Below is a small trained network, with its code and all its weights. Each question gives an input and a class and asks what happens when units are switched off, that is, made to give their printed mean instead of their output.

import numpy as np


def w(rows, s, z=0):
    codes = np.array(rows[::2]) - 128.0
    scale = np.full(codes.shape[1], s)
    scale[-1] = z or s
    return codes * scale


def f(y):
    return np.maximum(y, 0)


def log_softmax(a):
    a = a - a.max(-1, keepdims=True)
    return a - np.log(np.exp(a).sum(-1, keepdims=True))


def net(x, mask):
    res = np.array(x, float).reshape(1, 7) / 4 @ E
    y = f(res @ A[0][:, :-1].T + A[0][:, -1])
    res = res + np.where(mask, y, B[0][:, -1]) @ B[0][:, :-1]
    return log_softmax(res[-1] @ U[:, :-1].T + U[:, -1])


A, B = {}, {}
E = w([
[222,81,166,151],'x0',
[147,139,80,223],'x1',
[127,128,128,126],'x2',
[128,129,131,128],'x3',
[71,2,88,190],'x4',
[95,163,235,198],'x5',
[127,129,129,127],'x6',
],0.0064)
A[0] = w([
[135,162,126,193,132],'N1',
[98,84,116,132,61],'N2',
[157,211,151,119,82],'N3',
[157,96,54,75,51],'N4',
[166,199,130,119,3],'N5',
[160,210,81,208,129],'N6',
[187,92,152,139,36],'N7',
[156,72,185,65,114],'N8',
[124,133,193,153,83],'N9',
[140,112,158,82,77],'N10',
[148,113,83,89,61],'N11',
[61,120,156,65,113],'N12',
[117,112,153,95,179],'N13',
[110,61,136,143,55],'N14',
[81,38,167,158,84],'N15',
[164,141,85,187,84],'N16',
[155,169,125,119,43],'N17',
[161,97,65,66,65],'N18',
[85,115,232,172,35],'N19',
[144,135,43,102,91],'N20',
[149,121,86,102,38],'N21',
[83,54,135,146,26],'N22',
[105,139,174,161,16],'N23',
[94,126,215,172,27],'N24',
[78,152,204,179,12],'N25',
[255,73,187,144,47],'N26',
[56,175,107,102,72],'N27',
[11,192,76,117,8],'N28',
[231,89,168,136,21],'N29',
[109,97,181,105,149],'N30',
[160,122,52,93,17],'N31',
[176,202,127,107,20],'N32',
[113,92,149,96,84],'N33',
[143,144,113,143,230],'N34',
[184,219,149,99,16],'N35',
[42,199,83,136,45],'N36',
[63,162,190,154,77],'N37',
[147,146,89,177,184],'N38',
[124,114,193,73,110],'N39',
[76,51,142,153,26],'N40',
[140,159,144,132,48],'N41',
[200,99,163,133,58],'N42',
],0.0092,0.0064)
B[0] = w([
[145,86,136,104,181],'N1',
[131,155,83,85,144],'N2',
[99,168,69,73,189],'N3',
[197,175,158,139,174],'N4',
[147,165,64,88,142],'N5',
[186,7,82,131,203],'N6',
[104,140,103,187,136],'N7',
[145,40,123,144,176],'N8',
[163,175,143,117,160],'N9',
[134,90,95,147,142],'N10',
[171,152,152,142,149],'N11',
[161,29,110,146,183],'N12',
[130,85,158,109,195],'N13',
[132,160,63,103,153],'N14',
[103,160,67,64,192],'N15',
[177,29,93,136,158],'N16',
[144,156,90,101,134],'N17',
[185,181,157,148,178],'N18',
[204,169,161,139,171],'N19',
[188,163,161,135,183],'N20',
[180,145,165,135,134],'N21',
[132,172,41,83,155],'N22',
[198,148,144,137,132],'N23',
[215,160,154,149,158],'N24',
[213,179,160,161,155],'N25',
[33,145,125,226,178],'N26',
[91,96,130,198,166],'N27',
[68,127,92,253,169],'N28',
[86,139,120,224,149],'N29',
[135,88,154,110,178],'N30',
[214,157,174,129,149],'N31',
[144,158,56,83,155],'N32',
[152,90,83,123,138],'N33',
[77,163,219,63,254],'N34',
[132,174,33,63,175],'N35',
[98,105,113,214,168],'N36',
[170,173,171,135,174],'N37',
[142,65,140,99,215],'N38',
[173,36,103,139,175],'N39',
[139,166,30,89,160],'N40',
[146,156,110,128,132],'N41',
[90,139,121,191,146],'N42',
],0.028,0.0052)
U = w([
[233,189,179,168,44],'0',
[141,174,66,100,68],'1',
[108,141,120,255,95],'2',
[145,120,174,119,246],'3',
[148,116,177,114,218],'4',
[178,63,148,132,56],'5',
[145,124,176,116,209],'6',
[26,239,234,107,40],'7',
],0.0073,0.011)

Each question gives the input, the list of numbers given to net, and the class t.
The units are the neurons (one row each of A and B). Each row of codes is followed by its name. A weight is (code - 128) times the scale printed after its matrix; where a second scale follows, it is the last column's (A, B and U).
mask holds one flag per neuron, in row order. A switched-off neuron (its flag False) gives its mean, the last column of its row in B, instead of its output. The means were averaged over made-up inputs and are rounded, as every weight is.
A unit's drop is (log p(t) with every unit on - log p(t) with that unit switched off) / (log p(t) with every unit on - log p(t) with every unit switched off).
The circuit of an input: a set's keep is (log p(t) with only the set's units on - log p(t) with every unit switched off) / (log p(t) with every unit on - log p(t) with every unit switched off). Starting from the 12 units with the biggest drops (on a tie, the unit counted first), units are removed one at a time, each time the one whose removal leaves the highest keep (on an exact tie, the one counted first), for as long as the keep stays at least 0.8.
units of the circuit, in order: the units of the circuit, biggest drop first
unit that matters most: the unit with the biggest drop
k most important neurons: the k neurons with the biggest drops, biggest first
input [8,-7,-1,3,-8,8,-4], class 0: units of the circuit, in order => N19
input [7,-6,-4,2,-6,-1,3], class 2: units of the circuit, in order => N26, N29
input [-2,-8,6,4,-4,7,-7], class 5: 4 most important neurons => N39, N12, N8, N30
input [-6,-4,4,-6,-3,-5,0], class 2: 4 most important neurons => N28, N27, N36, N38
input [5,1,2,-6,7,4,7], class 1: units of the circuit, in order => N15, N40
input [-1,-4,5,4,6,5,3], class 1: units of the circuit, in order => N15, N40
input [-4,-6,6,1,4,7,-6], class 0: units of the circuit, in order => N19, N25
input [-5,0,-5,0,2,0,4], class 2: 2 most important neurons => N28, N36
input [1,1,2,4,8,-8,0], class 0: units of the circuit, in order => N4, N18
input [6,-3,6,6,-1,-6,2], class 0: 2 most important neurons => N18, N4
input [-5,-7,0,-4,3,-1,1], class 5: units of the circuit, in order => N12, N34
input [5,4,-4,-6,8,8,-1], class 0: 2 most important neurons => N19, N24
input [-2,-6,5,1,-2,-1,5], class 5: units of the circuit, in order => N12, N39
input [-2,8,-3,-2,6,5,6], class 5: 4 most important neurons => N6, N16, N38, N1
input [-7,-5,2,-5,-3,-1,3], class 2: units of the circuit, in order => N28, N27
input [8,-3,8,6,-1,-1,-6], class 2: unit that matters most => N26
input [3,8,2,0,0,-5,6], class 5: 2 most important neurons => N6, N16
input [8,8,-1,5,-6,7,6], class 2: 2 most important neurons => N26, N29
input [-4,5,6,-6,-6,8,0], class 0: 2 most important neurons => N25, N37
input [-8,4,4,-6,-3,-4,2], class 2: units of the circuit, in order => N28
input [6,8,-6,-3,-4,-5,-2], class 5: 2 most important neurons => N6, N16
input [-8,8,-7,2,1,-4,8], class 2: 2 most important neurons => N28, N36
